Here is a tiny trained network, its code and every weight. The questions are about switching its units off for an input and a target symbol, where a switched-off unit gives its printed mean instead of its output.

import numpy as np


def w(rows, s, z=0):
    codes = np.array(rows[::2]) - 128.0
    scale = np.full(codes.shape[1], s)
    scale[-1] = z or s
    return codes * scale


def f(y):
    return y / 2 * (1 + np.tanh(0.7978845608 * (y + 0.044715 * y**3)))


def softmax(a):
    e = np.exp(a - a.max(-1, keepdims=True))
    return e / e.sum(-1, keepdims=True)


def log_softmax(a):
    a = a - a.max(-1, keepdims=True)
    return a - np.log(np.exp(a).sum(-1, keepdims=True))


def net(x, mask):
    ids = ['ΔΠαβεηλμστφ'.index(c) for c in x.split()]
    T = len(ids)
    res = E[ids] + P[:T]
    q, k, v = (res @ M[0].T for M in (Q, K, V))
    z = softmax(np.where(np.tri(T) > 0, q @ k.T / 2**0.5, -1e9)) @ v
    res = res + np.where(mask[0], z, O[0][:, -1]) @ O[0][:, :-1]
    y = f(res @ A[0][:, :-1].T + A[0][:, -1])
    res = res + np.where(mask[1:9], y, B[0][:, -1]) @ B[0][:, :-1]
    return log_softmax(res[-1] @ U[:, :-1].T + U[:, -1])


Q, K, V, O, A, B = {}, {}, {}, {}, {}, {}
E = w([
[163,218,113,9,93],'Δ',
[105,65,84,194,97],'Π',
[146,97,123,151,146],'α',
[112,176,222,132,46],'β',
[200,185,62,150,198],'ε',
[50,110,254,138,68],'η',
[130,220,145,143,115],'λ',
[115,127,169,136,121],'μ',
[33,157,167,173,82],'σ',
[75,115,227,117,122],'τ',
[53,174,182,177,226],'φ',
],0.02)
P = w([
[133,6,43,234,181],'0',
[154,178,227,93,123],'1',
[62,110,41,70,162],'2',
[156,200,206,79,101],'3',
[59,106,38,72,159],'4',
[160,201,200,75,102],'5',
[55,104,31,70,155],'6',
[168,198,197,73,109],'7',
[55,98,21,71,160],'8',
[167,202,192,76,102],'9',
[49,95,26,76,163],'10',
[174,201,184,74,100],'11',
],0.011)
Q[0] = w([
[99,80,111,162,127],'h0',
[48,149,6,100,207],'h0',
],0.013)
K[0] = w([
[98,69,139,147,119],'h0',
[167,107,105,247,150],'h0',
],0.013)
V[0] = w([
[190,118,54,168,225],'h0',
[2,243,171,101,239],'h0',
],0.0079)
O[0] = w([
[188,20,188,147,193,255],'h0',
[92,142,45,122,245,176],'h0',
],0.012,0.0076)
A[0] = w([
[157,239,216,118,92,84],'n0',
[117,139,204,91,121,140],'n1',
[106,109,127,219,136,255],'n2',
[229,84,146,159,148,87],'n3',
[83,144,49,89,179,164],'n4',
[204,192,112,143,132,135],'n5',
[92,144,120,62,56,101],'n6',
[149,113,245,106,137,114],'n7',
],0.012,0.0067)
B[0] = w([
[2,155,101,103,77,170],'n0',
[88,101,84,154,120,145],'n1',
[233,207,35,18,115,185],'n2',
[50,49,194,117,115,252],'n3',
[150,178,172,208,88,209],'n4',
[83,193,196,11,48,163],'n5',
[106,127,70,107,230,166],'n6',
[162,178,92,215,130,200],'n7',
],0.0077,0.023)
U = w([
[168,162,92,27,176,132],'Δ',
[102,130,125,148,156,184],'Π',
[136,152,164,136,103,189],'α',
[92,114,124,97,127,130],'β',
[145,165,118,158,241,1],'ε',
[134,147,209,39,194,125],'η',
[135,175,244,199,2,80],'λ',
[8,32,88,216,194,65],'μ',
[161,165,205,198,74,205],'σ',
[132,153,130,167,102,210],'τ',
[223,192,93,182,48,124],'φ',
],0.0087,0.0049)

Each question gives the input, a string of symbols that net reads in full, and the target symbol t.
The units are the heads (2 rows each of Q, K, V and O) and the neurons (one row each of A and B). Each row of codes is followed by its name. A weight is (code - 128) times the scale printed after its matrix; where a second scale follows, it is the last column's (O, A, B and U).
mask holds one flag per unit, heads first, then neurons. A switched-off unit (its flag False) gives its mean, the last column of its rows in O or B, instead of its output. The means were averaged over made-up inputs and are rounded, as every weight is.
A unit's drop is (log p(t) with every unit on - log p(t) with that unit switched off) / (log p(t) with every unit on - log p(t) with every unit switched off).
The circuit of an input: a set's keep is (log p(t) with only the set's units on - log p(t) with every unit switched off) / (log p(t) with every unit on - log p(t) with every unit switched off). Starting from all 9 units, units are removed one at a time, each time the one whose removal leaves the highest keep (on an exact tie, the one counted first), for as long as the keep stays at least 0.8.
circuit, biggest first: the units of the circuit, biggest drop first
most important unit: the unit with the biggest drop
k most important neurons: the k neurons with the biggest drops, biggest first
drop of u: that unit's drop, to one decimal
input φ φ λ σ Π ε η ε ε Π φ φ, target ε: 2 most important neurons -> (n3; n5)
input λ Π Π, target Δ: most important unit -> n4
input ε ε τ, target μ: circuit, biggest first -> (h0; n1)
input φ η Π ε φ Π β β ε Δ μ, target ε: circuit, biggest first -> (h0; n3)
input φ β ε ε φ ε β ε σ, target ε: circuit, biggest first -> (h0; n3; n2)
input η η φ Π σ η φ σ, target τ: circuit, biggest first -> (n6; n4; h0)
input ε ε η φ τ ε, target η: 3 most important neurons -> (n4; n5; n3)
input λ Π η ε μ β λ Δ λ α Π, target Δ: 2 most important neurons -> (n4; n2)
input Π η Δ, target λ: 2 most important neurons -> (n7; n2)
input Π μ Π, target λ: drop of h0 -> 1.1
input Π φ ε Π ε Π φ τ ε α α, target λ: drop of h0 -> 1.0
input μ η φ φ ε Π β Π, target φ: drop of n4 -> 0.4
